Below is a small trained network, with its code and all its weights. Each question gives an input and a class and asks what happens when units are switched off, that is, made to give their printed mean instead of their output.

import numpy as np


def w(rows, s, z=0):
    codes = np.array(rows[::2]) - 128.0
    scale = np.full(codes.shape[1], s)
    scale[-1] = z or s
    return codes * scale


def f(y):
    return y / 2 * (1 + np.tanh(0.7978845608 * (y + 0.044715 * y**3)))


def log_softmax(a):
    a = a - a.max(-1, keepdims=True)
    return a - np.log(np.exp(a).sum(-1, keepdims=True))


def net(x, mask):
    res = np.array(x, float).reshape(1, 2) / 4 @ E
    y = f(res @ A[0][:, :-1].T + A[0][:, -1])
    res = res + np.where(mask, y, B[0][:, -1]) @ B[0][:, :-1]
    return log_softmax(res[-1] @ U[:, :-1].T + U[:, -1])


A, B = {}, {}
E = w([
[222,71,212,33,112,84,113,27,1],'x0',
[217,219,172,86,200,153,33,42,251],'x1',
],0.0089)
A[0] = w([
[185,183,69,173,204,108,44,161,148,99],'neuron 0',
[176,175,143,110,138,161,183,114,174,123],'neuron 1',
[128,152,106,125,52,87,163,168,149,244],'neuron 2',
[237,163,210,99,155,108,70,143,158,192],'neuron 3',
[236,65,180,55,179,97,91,2,96,251],'neuron 4',
[142,42,147,170,77,108,188,159,109,254],'neuron 5',
[158,251,195,141,163,165,53,90,196,167],'neuron 6',
[92,197,138,188,188,153,65,210,205,230],'neuron 7',
[142,135,126,183,61,53,111,94,122,241],'neuron 8',
[50,46,150,108,73,153,167,203,197,109],'neuron 9',
[82,174,61,157,72,132,170,206,100,216],'neuron 10',
],0.0081,0.0027)
B[0] = w([
[161,175,93,100,122,145,254,156,181,169],'neuron 0',
[52,123,138,138,149,132,144,115,132,153],'neuron 1',
[181,101,163,127,192,75,122,106,102,160],'neuron 2',
[238,126,93,90,74,156,52,77,138,204],'neuron 3',
[192,121,72,144,105,63,90,131,137,253],'neuron 4',
[114,101,151,202,153,125,189,110,80,192],'neuron 5',
[113,240,108,69,165,146,161,33,102,225],'neuron 6',
[163,176,66,84,114,41,177,179,107,213],'neuron 7',
[42,158,107,156,176,176,225,126,44,145],'neuron 8',
[110,86,158,141,128,112,70,122,99,179],'neuron 9',
[97,82,161,150,156,107,104,85,106,203],'neuron 10',
],0.0083,0.016)
U = w([
[20,2,211,182,165,222,168,139,43,246],'0',
[159,95,143,83,10,194,96,214,164,4],'1',
[74,77,152,143,28,173,91,124,178,4],'2',
[220,41,117,112,95,63,10,52,99,252],'3',
[194,188,124,67,169,173,107,49,149,138],'4',
[135,130,96,138,96,60,232,214,80,223],'5',
[115,148,97,83,172,134,156,126,191,43],'6',
],0.0068,0.0028)

Each question gives the input, the list of numbers given to net, and the class t.
The units are the neurons (one row each of A and B). Each row of codes is followed by its name. A weight is (code - 128) times the scale printed after its matrix; where a second scale follows, it is the last column's (A, B and U).
mask holds one flag per neuron, in row order. A switched-off neuron (its flag False) gives its mean, the last column of its row in B, instead of its output. The means were averaged over made-up inputs and are rounded, as every weight is.
A unit's drop is (log p(t) with every unit on - log p(t) with that unit switched off) / (log p(t) with every unit on - log p(t) with every unit switched off).
The circuit of an input: a set's keep is (log p(t) with only the set's units on - log p(t) with every unit switched off) / (log p(t) with every unit on - log p(t) with every unit switched off). Starting from all 11 units, units are removed one at a time, each time the one whose removal leaves the highest keep (on an exact tie, the one counted first), for as long as the keep stays at least 0.8.
circuit, biggest first: the units of the circuit, biggest drop first
k most important neurons: the k neurons with the biggest drops, biggest first
drop when u is switched off: that unit's drop, to one decimal
input [8,-8], class 0: 2 most important neurons => [neuron 7; neuron 5]
input [-6,2], class 5: circuit, biggest first => [neuron 7]
input [7,-6], class 5: 3 most important neurons => [neuron 4; neuron 3; neuron 10]
input [-6,-5], class 0: circuit, biggest first => [neuron 10; neuron 4]
input [-7,3], class 5: 3 most important neurons => [neuron 7; neuron 3; neuron 0]
input [5,-4], class 5: 3 most important neurons => [neuron 3; neuron 10; neuron 9]
input [6,-4], class 5: 2 most important neurons => [neuron 3; neuron 10]
input [8,-6], class 5: 2 most important neurons => [neuron 3; neuron 4]
input [6,-5], class 5: 3 most important neurons => [neuron 3; neuron 10; neuron 4]
input [-6,1], class 5: 2 most important neurons => [neuron 7; neuron 3]
input [0,-1], class 0: drop when neuron 4 is switched off => 0.4
input [1,-1], class 0: drop when neuron 4 is switched off => 0.3
